After every row comes one of two labels: whether the row has a hidden trait. Each part has its own trait and labels.
In the rows, 128 means zero.
[131 112 134 122 146  85 152 180 128 171 129  25 151  64 161 146  57 111
 154 124 133 235 186 124 126 123  92  97] => <87>
[121 163 131 127 121 184 139 184 133 163 127 106 134 157 124  91 133 148
 167 137 121 138 113 132 129 119 125 149] => <87>
[128 135 123 127 125 108  99 144 125 167 109 119 139  97 152 140 108 150
 161 121 126 130  34 128 135 125 124 120] => <87>
[128 141 117 120 138  85 147 155 120 137 142  77 119 121 123 117 143  90
 120 126 128 214 175 121 123 102 127 136] => <87>
[129 127 122 130 126  99 129 155 130 144 122  93 138 103 144 145 111 126
 132 125 128 144  82 126 130 126 125 137] => <87>
[135 134 119 132 122 125 127 137 128 143 121  88 133 112 132 136 124 124
 142 126 128 124  73 113 131 122 129 128] => <87>
[125 143 115 136 119  87 146 188 129  96 133  47 143 131 135 124 113 106
  91 133 124 255 138 126 124 119 133 144] => <87>
[131 153 123 126 115 126 111 152 125 116 127 120 144 107 157 127 116 148
 142 126 129 202  73 125 134 122 128 128] => <87>
[132 144 122 135 115 107 130 160 126  82 132  88 140 130 133 121 124 122
 107 132 128 228 130 122 130 120 137 134] => <87>
[112 128 149 122 144 194 142 165 126 158 132  83 141 111 147 150  80 120
 139 125 129 193 123 111 139 113  79 143] => <87>
[127 155 135 113 120 157  97 132 125 188 112 136 159  57 183 121  95 148
 136 126 131 195  31 122 124 119 117 117] => <97>
[127 133 132 126 119 152 106 133 126 171 109  81 149 133 137 115 107 143
  85 132 126 197 110 124 121 122 126 109] => <97>
[123 148 118 130 128 199 122 104 122 177 136 133 138 156 172 129 118 127
 123 130 130 212  68 111 131 129  97 113] => <97>
[137 153 131 121 128  90 136 134 125 109 129  80 142 138 138 142 128 142
 193 127 130 131  55 127 139 127 115 132] => <97>
[113 134 147 121 142 180 145 178 126 148 134  50 151 121 147 147  75 119
 133 126 127 219 113 109 136 106  78 141] => <87>
[130 141 126 125 117 130 124 146 129 119 127 132 138  97 151 138 117 135
 143 127 130 175  88 131 131 122 131 143] => <87>
[117 118 151 117 149 163 124 159 128 163 124  72 147  45 168 157  60 141
 171 121 130 205  73 118 130 115  73 127] => <87>
[122 151 136 117 131 168 113 131 128 127 121  97 137  95 138 137 160 156
 170 115 126  83  31 129 133 143 127 129] => <97>
[127 140 136 116 112 172  90 113 124 204 103 124 160  76 177 121  92 160
 125 126 127 172  39 126 127 125 124 113] => <97>
[126 132 119 134 129 106 127 152 127 143 119  83 136 128 132 133 118 121
 116 126 125 157  70 118 128 121 128 123] => <87>
[130 128 127 123 126 139 117 132 129 188 116 123 137  83 151 155 116 133
 158 122 129 105  62 129 133 130 127 133] => <87>
[119 158 143 115 130 160 160 167 124 207 128 116 142  94 177 153  70 105
 147 124 128 123 178 115 146 122  89 131] => <87>
[130 149 134 133 109 200 125 174 138 141 122 122 151 139 135 117 112 169
 161 133 127 187  63 128 131 139 136 133] => <87>
[130 135 122 120 134  61 119 137 122 136 130  98 128  80 149 151 107 108
 117 118 131 227  97 127 127 121 125 120] => <87>
[138 133 123 126 123 127 114 132 128 153 118 108 140  94 144 143 118 138
 159 122 130 108  31 118 134 126 127 124] => <87>
[118 164 133 115 132 161 138 172 130 202 121 147 122 128 154 101 134 145
 184 129 121 125  98 141 133 108 133 155] => <87>
[125 152 136 113 123 168  96 132 120 199 115 156 142  64 181 124  96 146
 146 125 135 204  41 131 124 118 109 119] => <97>
[127 126 121 130 118 184  97 114 125  91 127 102 141 124 138  95 144 116
 142 125 131  89 141 117 134 123 110 132] => <97>
[133 138 122 131 124  61 130 145 123 100 131  45 148 158 129 113 115 119
 173 134 131 171 128 128 134 118 103 124] => <97>
[129 158 132 122 131 114 143 144 127 100 131  30 155 134 119 150 158 144
 160 123 125 148  73 121 132 130 117 131] => <97>
[131 148 134 120 123 175 112 140 124 163 127 116 143 100 159 115 121 123
 114 130 135 213 101 115 119 117 115 116] => <97>
[135 121 127 130 125  78 115 143 128 105 124 104 135  91 136 155  87 127
 107 117 132 255  75 125 125 139 124 115] => <87>
[127 157 119 116 137  92 136 155 118 143 139  86 132  99 138 121 133  98
 133 124 127 203 138 123 127 102 128 135] => <87>
[130 129 123 122 132  49 112 145 123 114 126 104 131  64 147 159  91 118
 112 118 131 255  79 130 127 128 123 116] => <87>
[139 133 123 131 117  89 108 165 128 102 125  87 154  93 139 156  88 131
 107 121 133 252  56 120 128 139 125 114] => <87>
[117 158 134 128 125 178 144 194 133 175 126 108 131 150 124  93 133 144
 162 137 120 173 115 141 127 115 126 150] => <87>
[135 141 135 116 114 184  97 103 124 178 110 121 155  95 160 122 113 154
 111 129 130 154  61 118 127 121 122 113] => <97>
[128 127 131 127 131  66 123 129 123 137 118  94 141 132 148 130  95 143
 193 129 128 122  87 141 138 124  93 126] => <97>
[131 156 129 122 122 180 116 123 124 159 132 124 143  95 158 116 112 121
 129 130 136 223 105 112 120 114 118 116] => <97>
[130 141 120 136 121 111 124 161 125 129 120  69 134 142 126 128 122 126
 118 126 125 186  81 122 128 117 132 116] => <87>
[132 131 120 123 133  45 116 152 123 119 129  82 133  81 133 156  97 114
 103 119 131 255 117 125 123 125 123 115] => <87>
[138 144 118 130 122 131 120 139 125 133 122  91 147 116 148 133 131 127
 139 124 129 138  48 111 134 123 134  98] => <87>
[123 155 146 113 131 206 157 145 116 170 136 132 143  90 172 147  94 110
 162 124 131  94 140 106 149 121  87 137] => <87>
[134 145 123 129 113 130 114 142 123 116 123 108 140 120 152 123 117 145
 131 127 127 172  60 120 133 120 135 120] => <87>
[129 136 118 133 123 109 120 156 125 147 118  78 139 124 128 139 121 131
 130 125 125 158  66 121 129 122 131 118] => <87>
[133 148 125 126 124  60 139 155 123 118 127  40 147 149 138 124 114 130
 175 131 129 166  85 129 130 118 110 129] => <97>
[116 156 119 132 131 156 122 149 121 196 130 102 136 141 173 128 104 113
 120 130 129 255  89 122 128 122  96 115] => <97>
[127 147 137 118 133  65 128 144 125 153 117  85 140 115 147 153 120 161
 205 123 126 110  18 138 136 132 115 131] => <97>
[139 136 125 131 117  98 111 155 130  97 127  94 151  95 140 149  88 137
 100 125 134 254  79 123 126 141 126 109] => <87>
[126 132 127 128 122 106 130 162 130 127 120 110 137  94 160 139  97 133
 140 126 127 195  95 128 130 126 130 142] => <87>
[121 156 144 115 130 195 157 145 123 162 136 131 142 103 169 147  81 109
 131 126 129  97 162 103 148 120  92 136] => <87>
[124 148 137 118 137  98 133 142 128 145 117  77 133 120 132 155 136 154
 181 120 125 132  35 139 133 138 128 127] => <97>
[122 153 126 126 126 189 116 134 128  87 128  50 142 119 119 120 179 121
 121 120 127 143 108 116 129 134 128 129] => <97>
[128 153 122 127 119 122 108 163 124 130 114  95 142 110 161 130 109 144
 141 124 126 177  44 127 135 118 126 119] => <87>
[128 126 124 131 124  89 127 132 123 108 123  86 140 141 136 112 109 118
 161 132 130 139 152 134 135 120 107 129] => <97>
[116 158 140 122 132 163 171 188 122 167 138  66 145 124 151 142  78  86
 116 127 127 145 208 107 146 116  91 134] => <87>
[128 134 124 125 127 113 121 151 130 157 116  86 138  80 146 150 109 133
 150 123 128 129  72 127 132 123 123 135] => <87>
[130 127 126 124 123 122 127 133 130 135 121 135 139  85 150 145 105 132
 141 125 130 144 108 133 132 128 114 144] => <87>
[120 147 121 132 119 167 107 139 123 197 116  70 155 155 173 123  90 135
  99 130 121 229  69 118 135 129 103 107] => <97>
[129 130 116 136 119 179 118 125 125  58 137  65 143 151 120  86 161  95
 108 131 132 183 208 109 131 118 111 127] => <97>
[139 102 143 114 141 191 124 118 128 132 138  93 160  46 162 145  82 140
 186 122 139 118  94 108 130 115  81 118] => <87>
[121 124 127 126 126 205  95 105 127 107 120 149 130 100 138 112 159 125
 141 119 129  84 114 127 132 136 118 128] => <97>
[116 143 119 137 127 155 128 145 121 189 130  85 137 175 157 123 104 123
  93 132 125 253 103 119 130 125  96 111] => <97>
[129 129 123 129 126 120 115 139 127 162 114 100 138  80 144 138 122 141
 147 123 127 113  48 124 133 127 126 124] => <87>
[119 148 117 132 123 156 116 136 122 187 122  72 151 162 168 129  98 137
 106 130 122 233  61 119 136 128 101 103] => <97>
[126 143 139 115 136  85 126 136 127 144 118  86 135 104 142 157 127 159
 195 120 126 119  16 138 134 139 128 131] => <97>
[125 165 127 122 126 184 151 181 130 164 133 123 125 149 122  85 140 134
 172 137 122 153 115 130 129 108 138 149] => <87>
[129 128 130 135 116 103 109 189 133 123 114  83 152 101 154 150  71 150
 116 125 126 255  66 139 127 144 127 115] => <87>
[137 105 141 119 144 164 136 134 128 127 140  58 154  70 151 147  80 125
 164 123 137 178 125 109 128 113  86 110] => <87>
[121 151 136 118 133 128 124 141 128 129 118  68 136  97 134 154 152 154
 173 117 123  98  30 134 134 141 132 126] => <97>
[127 159 127 121 109 158  93 148 123 193 102  67 170 107 176 118  86 157
 102 128 120 213  41 123 132 124 112 108] => <97>
[111 172 139 117 127 164 134 194 130 215 113 140 123 120 159 100 115 166
 198 129 119 157  50 150 133 113 134 153] => <87>
[125 130 121 136 124 106 126 154 124 113 123 102 132 143 127 123 125 121
 108 131 125 208 123 116 128 121 135 121] => <87>
[131 128 122 129 129 109 124 143 129 164 117  92 135 108 137 139 119 128
 136 124 127 129  73 125 132 124 130 128] => <87>
[128 147 124 129 117 118 128 157 126  98 127 110 136 116 149 128 122 131
 124 129 127 216  96 127 132 124 133 137] => <87>
[128 135 122 129 127 106 124 158 128 154 114  92 138  95 142 145 112 130
 140 122 127 145  61 123 132 123 119 127] => <87>
[146 141 134 116 129 134 157 149 126 157 140  68 154  68 170 139  77 107
 163 123 138 148 205 107 135 125 101 101] => <87>
[131 150 121 131 116 130 125 149 124  94 130  97 146 127 134 120 119 121
 120 130 127 226 101 125 131 119 136 129] => <87>
[141 125 128 128 118 114 106 129 130 109 129 118 149  91 144 161  94 148
 125 121 135 163  40 125 129 143 126 113] => <87>
[130 138 131 123 118 145 111 129 125 168 114  83 151 119 144 110 113 140
  89 132 129 210 108 115 120 120 124 112] => <97>
[123 120 129 125 126 113 126 139 131 158 116 138 134  76 151 152 108 138
 146 123 128 120  74 137 132 131 127 139] => <87>
[131 157 139 115 128 200 167 137 124 162 146 124 147 111 162 138  98  96
 149 126 134  91 234  96 146 124  97 130] => <87>
[129 129 121 134 125  90 124 142 123  99 128  56 139 159 132 113 112 116
 160 133 130 156 120 136 134 111 105 127] => <97>
[134 134 124 129 119 112 122 127 122  95 128  67 146 139 136 106 118 118
 169 131 133 142 139 127 137 118 102 129] => <97>
[121 158 146 117 130 198 155 147 123 168 139 126 143 103 163 147  92 106
 144 126 131 114 174 101 147 120  91 135] => <87>
[128 150 123 129 119 121 109 154 124 130 115 106 143 105 159 126 105 150
 142 125 125 201  30 129 134 119 131 128] => <87>
[119 158 133 129 120 185 138 197 135 180 120 119 128 144 138  96 128 158
 179 135 121 155  83 138 130 125 150 147] => <87>
[112 129 149 119 141 201 140 165 124 151 133  94 143 102 151 152  73 124
 138 126 127 194  40 111 140 112  80 142] => <87>
[130 159 137 117 133  99 128 142 127 125 122  64 144 119 137 149 122 156
 182 121 126  94  28 130 136 133 128 129] => <97>
[138 159 133 119 128 142 168 169 123 168 138  70 153  96 171 137  75  89
 139 126 135 129 223 102 140 124 101 109] => <87>
